Here is a tiny trained network, its code and every weight. The questions are about switching its units off for an input and a class, where a switched-off unit gives its printed mean instead of its output.

import numpy as np


def w(rows, s, z=0):
    codes = np.array(rows[::2]) - 128.0
    scale = np.full(codes.shape[1], s)
    scale[-1] = z or s
    return codes * scale


def f(y):
    return y / 2 * (1 + np.tanh(0.7978845608 * (y + 0.044715 * y**3)))


def log_softmax(a):
    a = a - a.max(-1, keepdims=True)
    return a - np.log(np.exp(a).sum(-1, keepdims=True))


def net(x, mask):
    res = np.array(x, float).reshape(1, 7) / 4 @ E
    y = f(res @ A[0][:, :-1].T + A[0][:, -1])
    res = res + np.where(mask, y, B[0][:, -1]) @ B[0][:, :-1]
    return log_softmax(res[-1] @ U[:, :-1].T + U[:, -1])


A, B = {}, {}
E = w([
[201,38,108,175,89,161],'x0',
[11,97,85,97,94,132],'x1',
[129,130,130,128,126,127],'x2',
[170,129,100,25,156,144],'x3',
[90,88,160,161,174,208],'x4',
[124,124,123,130,134,124],'x5',
[141,186,74,169,87,208],'x6',
],0.011)
A[0] = w([
[137,103,33,79,204,130,188],'n0',
[92,160,123,138,197,130,110],'n1',
[90,113,115,148,188,178,142],'n2',
[141,52,102,170,111,118,85],'n3',
[191,189,85,156,111,43,255],'n4',
[112,210,148,139,204,122,52],'n5',
[184,66,130,139,62,168,98],'n6',
[98,90,86,29,101,151,126],'n7',
[178,132,126,53,136,156,189],'n8',
[90,108,134,174,199,239,127],'n9',
[41,81,73,100,85,154,62],'n10',
[177,223,90,172,100,190,26],'n11',
[44,109,62,190,128,79,123],'n12',
[138,30,115,107,138,92,110],'n13',
[127,161,51,147,98,161,80],'n14',
[118,148,52,124,57,59,173],'n15',
[89,122,171,189,70,80,227],'n16',
[128,98,195,105,137,79,134],'n17',
[129,175,38,151,143,189,76],'n18',
[119,122,193,133,182,190,187],'n19',
[235,181,142,182,250,132,147],'n20',
[133,58,93,134,102,156,76],'n21',
[193,70,106,144,132,156,44],'n22',
[61,161,155,90,110,127,50],'n23',
],0.011,0.0021)
B[0] = w([
[154,194,180,203,157,169,190],'n0',
[140,213,65,80,93,114,160],'n1',
[199,96,145,41,144,144,170],'n2',
[135,180,73,109,139,98,167],'n3',
[196,100,114,67,132,171,209],'n4',
[77,179,101,160,83,121,175],'n5',
[117,191,73,117,118,127,192],'n6',
[204,109,205,199,99,173,205],'n7',
[157,169,172,181,168,180,192],'n8',
[190,103,60,95,130,168,210],'n9',
[124,53,183,149,71,67,209],'n10',
[57,81,137,132,194,87,207],'n11',
[181,125,207,140,103,146,188],'n12',
[99,184,76,177,175,68,181],'n13',
[82,104,104,172,196,96,175],'n14',
[205,67,108,39,144,189,193],'n15',
[174,198,172,157,200,244,188],'n16',
[55,60,99,150,255,108,186],'n17',
[48,69,163,186,216,22,186],'n18',
[152,83,68,71,106,147,185],'n19',
[157,65,195,139,12,76,245],'n20',
[85,196,110,113,47,96,165],'n21',
[79,187,112,143,116,103,182],'n22',
[97,172,90,122,81,91,176],'n23',
],0.0071,0.012)
U = w([
[60,73,133,161,252,62,98],'0',
[121,95,193,168,61,109,107],'1',
[120,136,131,142,151,157,255],'2',
[139,186,186,215,177,238,85],'3',
[144,82,80,40,152,176,82],'4',
[78,224,69,132,103,73,95],'5',
],0.011,0.01)

Each question gives the input, the list of numbers given to net, and the class t.
The units are the neurons (one row each of A and B). Each row of codes is followed by its name. A weight is (code - 128) times the scale printed after its matrix; where a second scale follows, it is the last column's (A, B and U).
mask holds one flag per neuron, in row order. A switched-off neuron (its flag False) gives its mean, the last column of its row in B, instead of its output. The means were averaged over made-up inputs and are rounded, as every weight is.
A unit's drop is (log p(t) with every unit on - log p(t) with that unit switched off) / (log p(t) with every unit on - log p(t) with every unit switched off).
The circuit of an input: a set's keep is (log p(t) with only the set's units on - log p(t) with every unit switched off) / (log p(t) with every unit on - log p(t) with every unit switched off). Starting from the 12 units with the biggest drops (on a tie, the unit counted first), units are removed one at a time, each time the one whose removal leaves the highest keep (on an exact tie, the one counted first), for as long as the keep stays at least 0.8.
circuit, biggest first: the units of the circuit, biggest drop first
unit that matters most: the unit with the biggest drop
top k neurons: the k neurons with the biggest drops, biggest first
drop when u is switched off: that unit's drop, to one decimal
input [0,-1,1,4,-6,-1,4], class 4: circuit, biggest first	(n15)
input [3,7,-4,-4,-7,7,8], class 0: circuit, biggest first	(n18 n14)
input [1,0,0,4,6,0,1], class 4: top 2 neurons	(n9 n19)
input [-6,0,-4,8,-2,5,6], class 3: top 2 neurons	(n0 n8)
input [-4,-3,6,6,1,3,1], class 3: circuit, biggest first	(n8 n0)
input [2,-3,-7,3,-8,7,-6], class 4: top 4 neurons	(n4 n18 n15 n11)
input [2,1,-8,1,-7,-3,5], class 4: top 2 neurons	(n15 n4)
input [-6,7,-1,1,-1,-6,0], class 1: top 2 neurons	(n10 n7)
input [4,-7,7,8,1,-1,8], class 0: circuit, biggest first	(n11 n18)
input [-7,-6,2,-2,1,-4,3], class 5: circuit, biggest first	(n5 n7)
input [-8,5,-3,-7,6,-5,2], class 5: top 4 neurons	(n23 n1 n7 n5)
input [3,-4,0,-6,-5,7,-6], class 2: top 3 neurons	(n18 n16 n11)
input [5,5,2,-1,-6,1,4], class 4: top 3 neurons	(n15 n20 n0)
input [-1,-7,-1,-4,4,2,4], class 1: top neuron	(n20)
input [-4,4,2,8,-6,7,-1], class 3: circuit, biggest first	(n0 n7)
input [-8,-3,5,-5,7,-6,3], class 5: top 2 neurons	(n5 n1)
input [2,-1,-3,8,-6,4,-4], class 3: circuit, biggest first	(n0 n8)
input [-8,-5,-7,5,7,-7,2], class 5: circuit, biggest first	(n5 n1)
input [7,-4,8,-2,-8,-5,0], class 4: drop when n15 is switched off	0.2
input [4,0,7,-6,-4,-1,-2], class 3: unit that matters most	n16
